Below are the code and all the weights of a small trained network. Each question names an input and a class and asks about switching units off, where a switched-off unit gives its printed mean instead of its output.

import numpy as np


def w(rows, s, z=0):
    codes = np.array(rows[::2]) - 128.0
    scale = np.full(codes.shape[1], s)
    scale[-1] = z or s
    return codes * scale


def f(y):
    return np.maximum(y, 0)


def log_softmax(a):
    a = a - a.max(-1, keepdims=True)
    return a - np.log(np.exp(a).sum(-1, keepdims=True))


def net(x, mask):
    res = np.array(x, float).reshape(1, 6) / 4 @ E
    y = f(res @ A[0][:, :-1].T + A[0][:, -1])
    res = res + np.where(mask, y, B[0][:, -1]) @ B[0][:, :-1]
    return log_softmax(res[-1] @ U[:, :-1].T + U[:, -1])


A, B = {}, {}
E = w([
[105,46,127,72,222,103,133,11,91,146,97,183],'x0',
[167,146,168,147,171,104,210,129,156,207,101,147],'x1',
[90,196,125,159,109,209,92,129,178,107,160,115],'x2',
[120,157,111,177,187,182,75,152,218,89,142,141],'x3',
[76,52,83,110,142,118,139,155,96,83,170,109],'x4',
[118,103,95,166,184,145,247,175,175,162,172,74],'x5',
],0.011)
A[0] = w([
[141,42,62,180,151,111,177,181,159,167,201,98,141],'n1',
[165,66,160,199,153,101,57,136,203,134,154,149,251],'n2',
[68,62,71,114,251,122,151,23,195,51,128,161,183],'n3',
[119,184,180,59,55,133,69,112,55,73,151,95,164],'n4',
[143,113,126,135,163,97,82,62,166,158,125,227,192],'n5',
[116,60,48,74,166,65,160,47,127,151,108,199,170],'n6',
[104,230,153,215,115,178,141,196,181,142,140,46,137],'n7',
[108,38,92,141,185,119,150,145,177,135,103,138,150],'n8',
[192,211,159,104,116,118,123,61,103,188,94,154,178],'n9',
[139,121,193,57,147,104,245,40,90,228,62,131,199],'n10',
[100,75,131,95,115,105,71,95,119,38,59,126,165],'n11',
[83,39,72,180,187,161,139,102,164,76,137,153,147],'n12',
[137,150,174,139,170,130,180,112,164,142,153,172,67],'n13',
[161,162,129,139,91,121,70,148,111,76,44,159,109],'n14',
[136,127,110,93,52,153,122,165,48,90,164,80,148],'n15',
[135,209,142,212,112,152,142,135,181,86,168,115,70],'n16',
[159,75,55,49,59,136,234,130,89,116,113,108,199],'n17',
[111,104,139,81,215,197,72,123,119,91,104,141,211],'n18',
[142,128,138,144,97,100,77,89,83,84,147,156,236],'n19',
[167,196,141,207,90,216,155,186,255,183,187,88,164],'n20',
[165,146,135,171,160,150,140,149,172,187,160,46,210],'n21',
[161,235,149,204,79,184,119,187,142,51,124,84,215],'n22',
[149,232,85,185,99,130,98,143,210,113,92,145,193],'n23',
[146,174,153,80,26,129,87,138,75,71,109,80,209],'n24',
[204,132,108,161,133,138,245,172,163,167,170,64,253],'n25',
[200,215,232,64,48,123,208,89,134,165,64,200,227],'n26',
[156,114,171,138,175,84,42,107,131,143,17,202,156],'n27',
[63,62,76,111,206,161,56,67,148,95,151,179,178],'n28',
],0.0095,0.0045)
B[0] = w([
[84,108,65,167,156,29,196,190,78,73,131,28,190],'n1',
[175,171,156,73,149,188,183,98,177,39,167,81,165],'n2',
[80,169,242,32,129,194,150,155,44,177,190,36,213],'n3',
[116,26,54,106,98,49,37,105,89,103,174,236,191],'n4',
[216,184,189,128,151,180,159,59,81,164,141,86,185],'n5',
[127,140,202,134,137,132,180,140,25,171,130,73,216],'n6',
[32,157,117,91,107,182,73,216,205,106,98,181,210],'n7',
[101,88,166,122,105,150,213,169,84,95,193,41,173],'n8',
[211,180,182,169,174,180,102,69,91,177,77,175,194],'n9',
[95,76,209,147,139,84,75,201,67,248,43,99,252],'n10',
[127,92,90,99,60,154,151,103,115,106,164,172,182],'n11',
[42,106,202,90,100,164,177,117,99,57,170,57,181],'n12',
[59,152,188,113,47,141,172,174,101,170,131,79,159],'n13',
[191,113,76,132,115,133,120,74,118,80,133,186,169],'n14',
[61,78,20,106,58,58,66,147,139,97,183,194,176],'n15',
[47,214,182,59,154,170,156,195,173,84,123,99,179],'n16',
[99,55,165,171,107,105,133,203,106,168,167,142,188],'n17',
[167,164,131,32,122,119,129,50,138,66,135,91,175],'n18',
[127,94,93,117,97,152,86,72,128,153,194,169,176],'n19',
[28,226,149,125,208,198,141,187,236,44,20,172,227],'n20',
[46,139,171,127,146,111,175,189,163,71,69,115,183],'n21',
[65,130,50,182,148,155,45,152,233,59,87,181,213],'n22',
[174,189,133,151,190,216,97,105,216,80,128,148,191],'n23',
[90,66,51,166,24,79,62,140,120,133,125,254,193],'n24',
[64,71,141,251,148,39,194,240,176,90,103,122,211],'n25',
[192,123,138,214,140,74,41,144,168,215,39,218,221],'n26',
[247,164,104,133,143,130,106,54,121,131,133,149,195],'n27',
[74,140,138,21,57,245,118,64,72,132,202,41,196],'n28',
],0.008,0.023)
U = w([
[239,176,103,148,137,158,82,19,158,113,134,179,39],'0',
[124,62,118,201,196,63,228,192,123,144,140,64,55],'1',
[86,76,159,65,181,188,137,72,73,171,174,63,120],'2',
[104,209,110,172,145,198,119,191,242,98,106,156,78],'3',
[162,125,215,181,160,93,99,87,99,255,25,163,187],'4',
[104,64,34,120,44,99,71,107,81,123,141,196,255],'5',
],0.0096,0.0052)

Each question gives the input, the list of numbers given to net, and the class t.
The units are the neurons (one row each of A and B). Each row of codes is followed by its name. A weight is (code - 128) times the scale printed after its matrix; where a second scale follows, it is the last column's (A, B and U).
mask holds one flag per neuron, in row order. A switched-off neuron (its flag False) gives its mean, the last column of its row in B, instead of its output. The means were averaged over made-up inputs and are rounded, as every weight is.
A unit's drop is (log p(t) with every unit on - log p(t) with that unit switched off) / (log p(t) with every unit on - log p(t) with every unit switched off).
The circuit of an input: a set's keep is (log p(t) with only the set's units on - log p(t) with every unit switched off) / (log p(t) with every unit on - log p(t) with every unit switched off). Starting from the 12 units with the biggest drops (on a tie, the unit counted first), units are removed one at a time, each time the one whose removal leaves the highest keep (on an exact tie, the one counted first), for as long as the keep stays at least 0.8.
units of the circuit, in order: the units of the circuit, biggest drop first
k most important neurons: the k neurons with the biggest drops, biggest first
drop of u: that unit's drop, to one decimal
input [-3,7,3,-4,-3,-4], class 4: units of the circuit, in order	n26
input [1,7,0,7,5,2], class 1: 2 most important neurons	n25, n1
input [3,7,3,-1,-8,7], class 4: 4 most important neurons	n10, n26, n22, n9
input [8,7,5,7,-4,-6], class 0: 3 most important neurons	n27, n9, n26
input [6,5,5,-3,-3,6], class 4: 3 most important neurons	n10, n26, n9
input [5,-5,-5,4,-3,-6], class 2: 2 most important neurons	n28, n3
input [-5,4,-6,7,7,4], class 1: 2 most important neurons	n1, n25
input [-3,-3,-4,-7,-6,-2], class 5: 2 most important neurons	n24, n4
input [1,-8,-1,7,-3,0], class 2: 3 most important neurons	n28, n26, n20
input [-2,4,-1,8,-3,-7], class 0: 3 most important neurons	n27, n25, n14
input [2,4,-2,7,1,-6], class 0: 2 most important neurons	n27, n10
input [4,4,-1,6,-1,-8], class 0: drop of n1	0.0
input [-6,1,-2,-5,5,2], class 1: drop of n25	0.2
input [0,-5,-5,3,1,5], class 1: units of the circuit, in order	n1
input [2,-4,-1,-1,-3,-1], class 5: drop of n23	0.1
input [-2,0,-8,-6,-7,8], class 1: drop of n1	0.3
